Here is a tiny trained network, its code and every weight. The questions are about switching its units off for an input and a class, where a switched-off unit gives its printed mean instead of its output.

import numpy as np


def w(rows, s, z=0):
    codes = np.array(rows[::2]) - 128.0
    scale = np.full(codes.shape[1], s)
    scale[-1] = z or s
    return codes * scale


def norm(h):
    return h / np.sqrt((h * h).mean(-1, keepdims=True) + 1e-5)


def f(y):
    return y / 2 * (1 + np.tanh(0.7978845608 * (y + 0.044715 * y**3)))


def log_softmax(a):
    a = a - a.max(-1, keepdims=True)
    return a - np.log(np.exp(a).sum(-1, keepdims=True))


def net(x, mask):
    res = np.array(x, float).reshape(1, 2) / 4 @ E
    u = 0
    for l in range(4):
        y = f(norm(res) @ A[l][:, :-1].T + A[l][:, -1])
        res = res + np.where(mask[u : u + 5], y, B[l][:, -1]) @ B[l][:, :-1]
        u += 5
    return log_softmax(norm(res)[-1] @ U[:, :-1].T + U[:, -1])


A, B = {}, {}
E = w([
[107,213,84,108],'x0',
[66,2,73,66],'x1',
],0.0055)
A[0] = w([
[231,74,73,166,148],'0.n1',
[95,83,122,120,1],'0.n2',
[16,201,69,124,130],'0.n3',
[191,59,107,3,206],'0.n4',
[29,55,137,187,120],'0.n5',
],0.0059,0.0016)
B[0] = w([
[139,121,117,145,157],'0.n1',
[152,163,117,105,131],'0.n2',
[83,137,193,115,228],'0.n3',
[140,179,118,137,250],'0.n4',
[127,249,68,103,201],'0.n5',
],0.013,0.0024)
A[1] = w([
[166,220,71,174,28],'1.n1',
[250,139,251,175,148],'1.n2',
[77,65,214,211,2],'1.n3',
[254,91,49,139,55],'1.n4',
[39,79,30,59,79],'1.n5',
],0.0067,0.00093)
B[1] = w([
[42,58,105,113,192],'1.n1',
[149,173,114,167,253],'1.n2',
[84,97,145,1,159],'1.n3',
[94,35,143,46,163],'1.n4',
[150,135,82,226,200],'1.n5',
],0.0078,0.0051)
A[2] = w([
[255,86,74,147,149],'2.n1',
[58,183,188,11,187],'2.n2',
[11,75,119,146,145],'2.n3',
[93,126,92,53,249],'2.n4',
[157,50,86,146,208],'2.n5',
],0.0078,0.0013)
B[2] = w([
[42,173,151,56,163],'2.n1',
[60,69,115,30,254],'2.n2',
[105,154,253,134,206],'2.n3',
[203,157,181,152,215],'2.n4',
[104,200,191,144,160],'2.n5',
],0.0064,0.0036)
A[3] = w([
[32,133,185,102,101],'3.n1',
[115,52,121,67,2],'3.n2',
[165,184,181,150,224],'3.n3',
[94,144,174,151,134],'3.n4',
[253,192,142,54,107],'3.n5',
],0.0076,0.00092)
B[3] = w([
[105,132,255,148,253],'3.n1',
[96,163,80,97,143],'3.n2',
[87,66,34,194,200],'3.n3',
[185,23,118,79,175],'3.n4',
[64,202,163,101,149],'3.n5',
],0.0079,0.0041)
U = w([
[169,216,2,178,223],'0',
[95,131,138,95,249],'1',
[133,146,96,45,98],'2',
[238,52,44,74,2],'3',
],0.009,0.0031)

Each question gives the input, the list of numbers given to net, and the class t.
The units are the neurons (one row each of A and B). Each row of codes is followed by its name. A weight is (code - 128) times the scale printed after its matrix; where a second scale follows, it is the last column's (A, B and U).
mask holds one flag per neuron, layer by layer. A switched-off neuron (its flag False) gives its mean, the last column of its row in B, instead of its output. The means were averaged over made-up inputs and are rounded, as every weight is.
A unit's drop is (log p(t) with every unit on - log p(t) with that unit switched off) / (log p(t) with every unit on - log p(t) with every unit switched off).
The circuit of an input: a set's keep is (log p(t) with only the set's units on - log p(t) with every unit switched off) / (log p(t) with every unit on - log p(t) with every unit switched off). Starting from the 12 units with the biggest drops (on a tie, the unit counted first), units are removed one at a time, each time the one whose removal leaves the highest keep (on an exact tie, the one counted first), for as long as the keep stays at least 0.8.
units of the circuit, in order: the units of the circuit, biggest drop first
most important unit: the unit with the biggest drop
top k neurons: the k neurons with the biggest drops, biggest first
drop when u is switched off: that unit's drop, to one decimal
input [3,6], class 0: most important unit	1.n5
input [-3,5], class 0: units of the circuit, in order	[0.n5 1.n5]
input [7,7], class 0: units of the circuit, in order	[1.n5 2.n2]
input [5,5], class 0: top 3 neurons	[1.n5 1.n4 1.n3]
input [-2,-4], class 0: top 3 neurons	[1.n2 0.n3 2.n2]
input [-3,8], class 0: top 2 neurons	[1.n5 0.n5]
input [-1,4], class 0: top 2 neurons	[0.n5 1.n3]
input [4,7], class 0: drop when 1.n5 is switched off	0.5
input [-2,7], class 0: drop when 1.n5 is switched off	0.2
input [-2,8], class 0: drop when 1.n5 is switched off	0.2
input [6,8], class 0: drop when 1.n5 is switched off	0.9
